Below are the code and all the weights of a small trained network. Each question names an input and a class and asks about switching units off, where a switched-off unit gives its printed mean instead of its output.

import numpy as np


def w(rows, s, z=0):
    codes = np.array(rows[::2]) - 128.0
    scale = np.full(codes.shape[1], s)
    scale[-1] = z or s
    return codes * scale


def norm(h):
    return h / np.sqrt((h * h).mean(-1, keepdims=True) + 1e-5)


def f(y):
    return np.maximum(y, 0)


def log_softmax(a):
    a = a - a.max(-1, keepdims=True)
    return a - np.log(np.exp(a).sum(-1, keepdims=True))


def net(x, mask):
    res = np.array(x, float).reshape(1, 2) / 4 @ E
    u = 0
    for l in range(4):
        y = f(norm(res) @ A[l][:, :-1].T + A[l][:, -1])
        res = res + np.where(mask[u : u + 6], y, B[l][:, -1]) @ B[l][:, :-1]
        u += 6
    return log_softmax(norm(res)[-1] @ U[:, :-1].T + U[:, -1])


A, B = {}, {}
E = w([
[86,117,102,120,139,10,36],'x0',
[37,43,67,125,71,87,139],'x1',
],0.011)
A[0] = w([
[151,12,76,60,33,136,184,25],'L0N1',
[103,160,180,117,173,209,125,19],'L0N2',
[100,70,89,100,87,75,192,53],'L0N3',
[207,127,83,104,98,187,222,54],'L0N4',
[253,139,172,56,155,158,81,1],'L0N5',
[54,107,121,141,175,231,230,159],'L0N6',
],0.0072,0.0028)
B[0] = w([
[114,16,98,133,63,254,122,223],'L0N1',
[108,87,163,142,137,71,56,182],'L0N2',
[84,123,193,162,134,169,43,206],'L0N3',
[111,231,145,87,69,32,165,227],'L0N4',
[87,21,125,146,141,115,40,214],'L0N5',
[240,170,141,60,140,60,193,255],'L0N6',
],0.0071,0.0064)
A[1] = w([
[114,62,97,25,84,71,216,4],'L1N1',
[90,151,200,201,60,48,51,236],'L1N2',
[143,253,157,189,249,226,57,14],'L1N3',
[109,208,156,128,79,59,178,66],'L1N4',
[160,53,153,172,31,51,200,7],'L1N5',
[172,230,218,137,236,137,86,20],'L1N6',
],0.0069,0.0036)
B[1] = w([
[127,98,127,182,129,94,79,173],'L1N1',
[251,139,177,155,152,158,157,255],'L1N2',
[51,103,16,145,35,206,66,179],'L1N3',
[191,100,89,172,91,130,152,159],'L1N4',
[114,91,106,162,123,157,98,162],'L1N5',
[74,111,55,121,107,132,98,213],'L1N6',
],0.011,0.0079)
A[2] = w([
[97,63,83,119,119,76,156,145],'L2N1',
[142,204,197,26,165,97,139,55],'L2N2',
[143,185,115,163,92,148,193,185],'L2N3',
[165,87,139,85,100,228,200,123],'L2N4',
[43,88,176,84,164,86,191,2],'L2N5',
[120,125,125,138,197,3,25,103],'L2N6',
],0.011,0.0068)
B[2] = w([
[173,127,24,146,157,159,77,197],'L2N1',
[153,208,52,41,75,112,178,140],'L2N2',
[111,107,115,107,171,73,106,216],'L2N3',
[123,245,183,116,164,93,177,254],'L2N4',
[180,114,102,189,86,110,95,128],'L2N5',
[87,202,148,77,139,95,245,245],'L2N6',
],0.012,0.0068)
A[3] = w([
[131,142,35,210,50,147,86,204],'L3N1',
[138,173,113,110,119,192,8,20],'L3N2',
[51,133,114,111,232,56,157,111],'L3N3',
[79,112,111,176,125,170,96,6],'L3N4',
[108,206,223,190,177,195,88,151],'L3N5',
[188,121,43,188,145,122,88,253],'L3N6',
],0.011,0.0041)
B[3] = w([
[105,67,118,126,134,131,56,255],'L3N1',
[50,77,125,114,109,251,84,200],'L3N2',
[138,214,87,101,83,144,142,192],'L3N3',
[103,99,129,152,94,160,122,162],'L3N4',
[154,68,126,158,124,89,140,179],'L3N5',
[82,34,149,181,120,134,106,244],'L3N6',
],0.015,0.0094)
U = w([
[136,246,100,102,136,65,199,177],'0',
[72,15,47,197,67,223,15,162],'1',
[198,43,177,234,134,72,126,178],'2',
[94,118,191,43,249,169,75,2],'3',
],0.011,0.0068)

Each question gives the input, the list of numbers given to net, and the class t.
The units are the neurons (one row each of A and B). Each row of codes is followed by its name. A weight is (code - 128) times the scale printed after its matrix; where a second scale follows, it is the last column's (A, B and U).
mask holds one flag per neuron, layer by layer. A switched-off neuron (its flag False) gives its mean, the last column of its row in B, instead of its output. The means were averaged over made-up inputs and are rounded, as every weight is.
A unit's drop is (log p(t) with every unit on - log p(t) with that unit switched off) / (log p(t) with every unit on - log p(t) with every unit switched off).
The circuit of an input: a set's keep is (log p(t) with only the set's units on - log p(t) with every unit switched off) / (log p(t) with every unit on - log p(t) with every unit switched off). Starting from the 12 units with the biggest drops (on a tie, the unit counted first), units are removed one at a time, each time the one whose removal leaves the highest keep (on an exact tie, the one counted first), for as long as the keep stays at least 0.8.
circuit, biggest first: the units of the circuit, biggest drop first
k most important neurons: the k neurons with the biggest drops, biggest first
top k neurons in layer l: the k neurons of layer l with the biggest drops, biggest first
drop of u: that unit's drop, to one decimal
input [-6,-6], class 0: top neuron in layer 0 => L0N3
input [2,-2], class 2: 4 most important neurons => L1N2; L0N6; L0N5; L0N3
input [-2,1], class 2: 3 most important neurons => L1N1; L2N6; L0N6
input [-2,-3], class 2: 4 most important neurons => L0N4; L0N3; L1N2; L1N3
input [0,-3], class 2: 2 most important neurons => L1N2; L0N5
input [5,-3], class 0: 2 most important neurons => L2N6; L0N1
input [-3,0], class 2: 3 most important neurons => L1N4; L2N6; L1N1
input [-3,-3], class 2: top 3 neurons in layer 0 => L0N2; L0N4; L0N5
input [3,0], class 2: 4 most important neurons => L1N2; L0N6; L2N4; L2N6
input [-8,8], class 0: 2 most important neurons => L2N4; L1N6
input [-2,-1], class 2: 2 most important neurons => L1N4; L1N3
input [4,-2], class 0: 2 most important neurons => L0N3; L2N6
input [8,7], class 0: 2 most important neurons => L2N6; L1N3
input [6,-2], class 0: circuit, biggest first => L2N6
input [0,3], class 2: top 3 neurons in layer 1 => L1N6; L1N3; L1N1
input [1,1], class 2: drop of L3N3 => 0.0
input [5,-1], class 0: drop of L2N6 => 0.1
input [-7,4], class 0: drop of L2N4 => 0.7
